Each row is followed by its class.
[2,3,-5,9,-3,2,-9,-4,-1,19,5,-16,-33,3,5,0,1,7,-7,13,-9,2,6,0,13,-14,2,8,17,3,0,-1,0,8,4,0,3,-23,-2,-20,13,4,4,6] : E
[-12,-4,0,5,-3,-4,-4,-2,1,-2,-3,-1,29,0,2,15,-3,5,-3,-3,1,-2,6,-2,16,-4,-4,4,15,0,-5,-9,-11,2,1,-1,-3,-1,-1,11,6,1,-6,9] : E
[-7,-3,-1,-7,2,-4,-3,1,3,-13,-5,23,27,1,0,-2,0,9,2,9,10,7,1,4,-11,9,-2,1,-12,5,-2,4,2,2,4,-1,-4,17,2,25,-14,-7,-2,-6] : R
[-5,0,2,1,-5,-3,1,2,1,-11,-1,7,31,-2,5,16,-3,5,-7,1,-3,-7,0,2,15,-11,-8,3,14,-1,-4,-12,-25,0,1,8,-8,-2,-5,22,6,-1,-10,5] : E
[7,5,-3,5,-2,-5,-1,-5,-2,11,-2,-11,-60,1,-5,6,-1,8,-11,3,-12,-10,5,-5,3,-25,5,5,6,7,3,-6,-12,-3,-3,5,7,-22,-1,10,24,14,1,1] : E
[-14,-4,5,-1,2,-8,-1,1,-1,-7,5,6,55,0,11,4,0,-9,7,14,8,7,-5,6,-6,28,-1,3,-2,-5,-7,6,12,3,2,1,-14,7,-1,-1,-20,-11,6,-2] : R
[-16,-9,0,6,-3,-26,5,-10,-3,-7,3,-32,75,3,16,12,0,-6,6,-17,6,11,-20,19,8,20,5,-1,19,-16,-24,7,-4,11,4,0,-14,-22,-3,-47,-38,-17,1,-14] : T
[-1,0,-1,7,4,-2,5,4,-2,11,-1,-8,-29,0,2,-11,3,0,3,9,-6,8,-1,4,-10,5,1,9,-4,-6,1,15,18,3,2,-1,0,-21,2,-17,-10,5,-2,-10] : H
[-10,-1,-1,-2,0,-6,1,-1,0,-9,6,8,50,0,2,5,0,1,9,2,12,1,-16,6,-13,21,3,-2,-8,-7,-4,7,9,-4,-6,-1,-9,4,-6,8,-14,-6,-2,-3] : R
[4,-1,7,9,-1,-5,-4,6,-9,10,8,-3,-1,-7,-6,0,0,0,-7,-7,7,4,12,2,5,2,-8,11,7,-5,2,5,12,-13,-2,6,-4,-10,-1,-3,-15,-12,-10,7] : E
[-2,-2,0,-8,9,-3,-1,4,1,-15,0,10,54,-3,3,0,-4,-1,5,-2,12,5,-10,5,-9,15,-7,-2,-12,12,-1,3,-4,-7,3,0,-4,9,-1,4,-21,-15,-1,-7] : R
[-5,9,6,6,2,-1,-2,3,-2,2,2,13,-12,-3,2,0,-6,3,-3,18,11,0,14,5,1,0,-11,12,-7,0,3,5,13,-2,-7,1,-6,7,-4,17,-8,-10,-6,4] : E
[-23,7,5,-11,6,5,-2,4,4,-18,-8,37,-17,-7,-4,3,4,4,14,30,5,-7,-3,3,-14,10,-10,0,-24,11,6,1,-2,5,8,-4,-11,21,-3,69,0,20,4,3] : R
[-11,-3,7,0,2,-5,1,-1,-2,-6,-4,1,43,9,1,7,2,-1,1,4,10,-7,-10,6,-14,15,0,3,-10,-3,0,4,3,-2,2,0,-8,1,1,16,-15,-1,1,-1] : R
[-10,1,9,10,-4,-2,0,-1,-1,-2,2,10,10,-1,4,10,1,4,-4,11,3,-3,11,1,6,0,-5,9,10,0,-1,0,-8,-5,-4,8,-9,-8,-5,21,-6,-1,-11,13] : E
[2,-3,1,8,-6,-12,-7,-7,1,18,3,-29,-11,4,6,-6,5,-12,3,4,-5,9,-4,6,-2,0,9,6,0,-1,-2,12,16,14,4,-5,-3,-28,2,-27,-3,10,1,-5] : H
[-18,3,2,-11,5,3,0,1,4,-18,-2,25,16,2,-1,0,2,1,11,19,3,-7,-2,1,-13,10,-5,-2,-16,6,0,0,-1,9,6,3,-8,17,1,49,7,8,1,-2] : R
[-5,-3,3,3,-6,-1,3,-1,-3,-6,-6,3,41,-2,9,10,-5,3,-5,-5,5,2,9,-3,19,0,-10,6,19,-2,-2,-10,-16,0,1,-1,-4,6,-5,4,-3,-9,-9,11] : E
[1,4,10,15,-2,2,3,0,-6,16,5,-18,-66,3,-7,-3,-4,2,-2,8,-11,0,12,-1,-3,-16,-3,6,0,1,3,3,14,-1,-1,-1,5,-20,1,-11,8,9,0,8] : E
[1,1,-3,2,4,-1,3,0,1,6,-5,-10,-17,13,-5,7,-1,3,-10,-1,-14,-5,-3,-7,10,-29,4,-1,16,5,3,-9,-25,2,-2,3,7,-16,0,0,12,11,2,2] : E
[-5,1,9,-1,3,-8,3,-2,2,-10,1,9,22,-1,3,5,3,-1,8,10,2,3,-2,6,-8,23,-1,-2,-14,-3,-2,8,11,1,2,-3,-6,9,-1,15,-4,0,-22,2] : T
[-6,4,0,5,0,-3,8,-3,4,7,-3,2,-17,0,6,1,-2,7,3,4,-8,6,4,1,15,-2,-4,-3,6,-2,-3,-7,11,17,4,-6,1,3,-2,-3,20,11,2,63] : H
[18,6,0,-2,1,21,-5,8,2,11,-4,23,-75,-2,-11,-14,0,4,-5,17,2,-5,19,-17,-2,-19,-6,1,-12,15,12,-7,-3,-5,-1,-2,14,18,3,31,28,11,-2,8] : E
[-15,-4,5,2,4,-8,2,-5,2,-3,3,4,50,-1,6,2,0,-2,8,2,8,1,-10,9,-1,27,0,-8,-4,-5,-2,7,15,11,1,-6,-12,16,4,-12,-9,1,2,-5] : T
[-13,0,6,13,-2,-7,-2,0,5,1,2,5,24,-1,8,2,0,5,1,18,8,6,9,8,6,10,-8,7,4,-3,-3,6,13,9,6,2,-11,-6,-3,12,-21,-2,-19,13] : H

Each row is followed by its class. Each block has new classes.
[-4,-6,12,-6,6,-7,-4,1,1,1,-5,-14,-6,13,-1,-2,-2,-6,-15,-20,-9,-15,6,3,-5,4,-11,5,-12,-1,-1,6,9,0,6,-11,1,0,-3,-24,19,32,-10,-6] : V
[1,-3,-4,-2,1,0,-3,7,3,4,15,1,1,9,0,-3,1,-4,4,-14,-2,-5,0,-1,21,-2,-7,3,1,1,-2,5,5,5,3,-2,2,1,-1,-7,10,13,-4,-6] : Z
[-12,-17,-5,-9,-15,-2,-4,-10,1,-9,5,-23,4,-8,3,3,-4,3,-2,-25,19,7,-5,9,3,-6,2,1,-15,-14,0,-3,5,0,6,-3,-10,6,-1,16,0,-20,2,-3] : N
[1,-16,0,8,-5,3,2,9,2,2,2,-7,-6,-3,2,0,8,-25,5,-30,-12,-9,-5,-10,-8,7,-51,36,1,-1,-2,2,9,3,-6,5,-2,-7,-2,-15,7,-14,8,-15] : D
[4,7,6,-13,-12,0,5,21,0,-9,3,10,10,8,-11,-1,-3,9,9,-1,13,-2,-2,-7,15,11,-24,2,-27,31,-1,-2,0,4,-6,4,3,-3,3,-11,-7,-1,9,2] : D
[1,3,-5,-23,-18,2,5,20,-10,-17,5,2,6,5,-3,-14,-3,12,1,-13,28,-11,0,0,13,9,-19,-5,-14,14,1,-7,8,5,2,-3,5,-1,3,-1,-6,-22,6,-5] : M
[5,-7,2,-20,-6,-15,-9,-8,3,-6,13,-18,3,15,-3,-17,-7,11,-4,-11,12,3,-7,3,10,10,0,2,-12,13,-1,-1,3,3,-9,-7,9,2,-3,-16,15,1,-5,-11] : Z
[1,9,-23,-13,13,2,10,-8,-6,12,7,18,3,-7,0,5,-9,24,-3,5,-4,-12,-17,-6,2,7,37,1,8,19,2,-3,3,-7,0,0,2,-7,-5,-15,-6,28,-8,10] : Z
[26,31,8,-2,10,-29,-7,7,-4,5,5,7,-17,15,4,-16,-13,-3,-3,49,-39,3,-13,-3,15,14,29,2,55,21,2,13,-6,0,-11,-3,31,2,7,-13,16,-18,3,-3] : M
[6,3,6,0,-1,-6,-4,4,-4,3,1,6,-2,16,-5,-24,-3,6,-2,25,-18,5,-13,12,7,8,-12,5,7,16,3,-1,-7,-10,3,-3,19,9,-3,-3,5,3,-1,2] : Z
[-8,7,5,-27,-15,-5,-5,17,5,3,2,-7,-11,3,-1,-7,2,-19,5,-46,10,-10,-1,2,-12,7,-48,-4,13,6,3,9,0,1,2,10,3,0,-7,-16,4,0,10,-10] : D
